Below are the code and all the weights of a small trained network. Each question names an input and a class and asks about switching units off, where a switched-off unit gives its printed mean instead of its output.

import numpy as np


def w(rows, s, z=0):
    codes = np.array(rows[::2]) - 128.0
    scale = np.full(codes.shape[1], s)
    scale[-1] = z or s
    return codes * scale


def norm(h):
    return h / np.sqrt((h * h).mean(-1, keepdims=True) + 1e-5)


def f(y):
    return np.maximum(y, 0)


def log_softmax(a):
    a = a - a.max(-1, keepdims=True)
    return a - np.log(np.exp(a).sum(-1, keepdims=True))


def net(x, mask):
    res = np.array(x, float).reshape(1, 8) / 4 @ E
    u = 0
    for l in range(3):
        y = f(norm(res) @ A[l][:, :-1].T + A[l][:, -1])
        res = res + np.where(mask[u : u + 4], y, B[l][:, -1]) @ B[l][:, :-1]
        u += 4
    return log_softmax(norm(res)[-1] @ U[:, :-1].T + U[:, -1])


A, B = {}, {}
E = w([
[69,140,148],'x0',
[163,106,58],'x1',
[130,89,156],'x2',
[219,63,252],'x3',
[94,201,102],'x4',
[38,43,179],'x5',
[230,237,212],'x6',
[153,84,116],'x7',
],0.0037)
A[0] = w([
[156,230,227,135],'0.n0',
[29,153,63,111],'0.n1',
[12,105,150,255],'0.n2',
[103,4,219,244],'0.n3',
],0.0042,0.00067)
B[0] = w([
[90,165,177,223],'0.n0',
[158,96,181,215],'0.n1',
[2,174,84,221],'0.n2',
[70,184,173,254],'0.n3',
],0.0078,0.0027)
A[1] = w([
[183,65,165,138],'1.n0',
[100,176,94,167],'1.n1',
[121,116,64,3],'1.n2',
[172,184,2,134],'1.n3',
],0.0078,0.0018)
B[1] = w([
[116,77,157,183],'1.n0',
[179,213,74,221],'1.n1',
[178,145,124,159],'1.n2',
[254,109,97,254],'1.n3',
],0.0086,0.0033)
A[2] = w([
[182,3,143,106],'2.n0',
[50,65,125,87],'2.n1',
[86,160,158,3],'2.n2',
[179,53,98,166],'2.n3',
],0.0059,0.0028)
B[2] = w([
[3,193,216,232],'2.n0',
[57,106,93,235],'2.n1',
[116,253,157,148],'2.n2',
[165,209,140,250],'2.n3',
],0.0068,0.0018)
U = w([
[189,145,53,162],'0',
[126,66,137,48],'1',
[131,161,121,157],'2',
[30,102,85,157],'3',
[115,204,137,103],'4',
[148,45,110,3],'5',
[141,149,248,127],'6',
],0.017,0.013)

Each question gives the input, the list of numbers given to net, and the class t.
The units are the neurons (one row each of A and B). Each row of codes is followed by its name. A weight is (code - 128) times the scale printed after its matrix; where a second scale follows, it is the last column's (A, B and U).
mask holds one flag per neuron, layer by layer. A switched-off neuron (its flag False) gives its mean, the last column of its row in B, instead of its output. The means were averaged over made-up inputs and are rounded, as every weight is.
A unit's drop is (log p(t) with every unit on - log p(t) with that unit switched off) / (log p(t) with every unit on - log p(t) with every unit switched off).
The circuit of an input: a set's keep is (log p(t) with only the set's units on - log p(t) with every unit switched off) / (log p(t) with every unit on - log p(t) with every unit switched off). Starting from all 12 units, units are removed one at a time, each time the one whose removal leaves the highest keep (on an exact tie, the one counted first), for as long as the keep stays at least 0.8.
units of the circuit, in order: the units of the circuit, biggest drop first
most important unit: the unit with the biggest drop
top k neurons: the k neurons with the biggest drops, biggest first
k most important neurons of layer l: the k neurons of layer l with the biggest drops, biggest first
drop of u: that unit's drop, to one decimal
input [-6,1,-4,3,-7,-2,-7,-4], class 3: most important unit -> 1.n3
input [4,-6,7,4,-6,6,-4,-5], class 3: top 2 neurons -> [0.n2 2.n1]
input [-5,7,-3,5,-2,8,-3,2], class 3: units of the circuit, in order -> [1.n3 2.n1]
input [2,0,-6,-7,7,-2,-3,7], class 0: units of the circuit, in order -> [1.n3 0.n3]
input [7,6,0,-6,-1,3,7,7], class 0: units of the circuit, in order -> [0.n3 1.n3]
input [7,3,-8,-8,-3,1,-3,5], class 0: 2 most important neurons of layer 2 -> [2.n0 2.n1]
input [5,7,0,-6,4,0,5,-1], class 0: units of the circuit, in order -> [1.n3 0.n3]
input [-1,1,-1,3,4,3,0,-1], class 3: 2 most important neurons of layer 0 -> [0.n2 0.n1]
input [-5,6,3,7,1,-2,-7,7], class 6: 2 most important neurons of layer 2 -> [2.n0 2.n3]
input [2,1,7,1,8,-8,-3,-8], class 0: drop of 0.n3 -> 0.2
input [2,0,-1,6,-2,7,-4,5], class 3: drop of 1.n3 -> 0.1
input [2,-1,7,-4,8,-7,-8,0], class 0: drop of 1.n3 -> 0.2
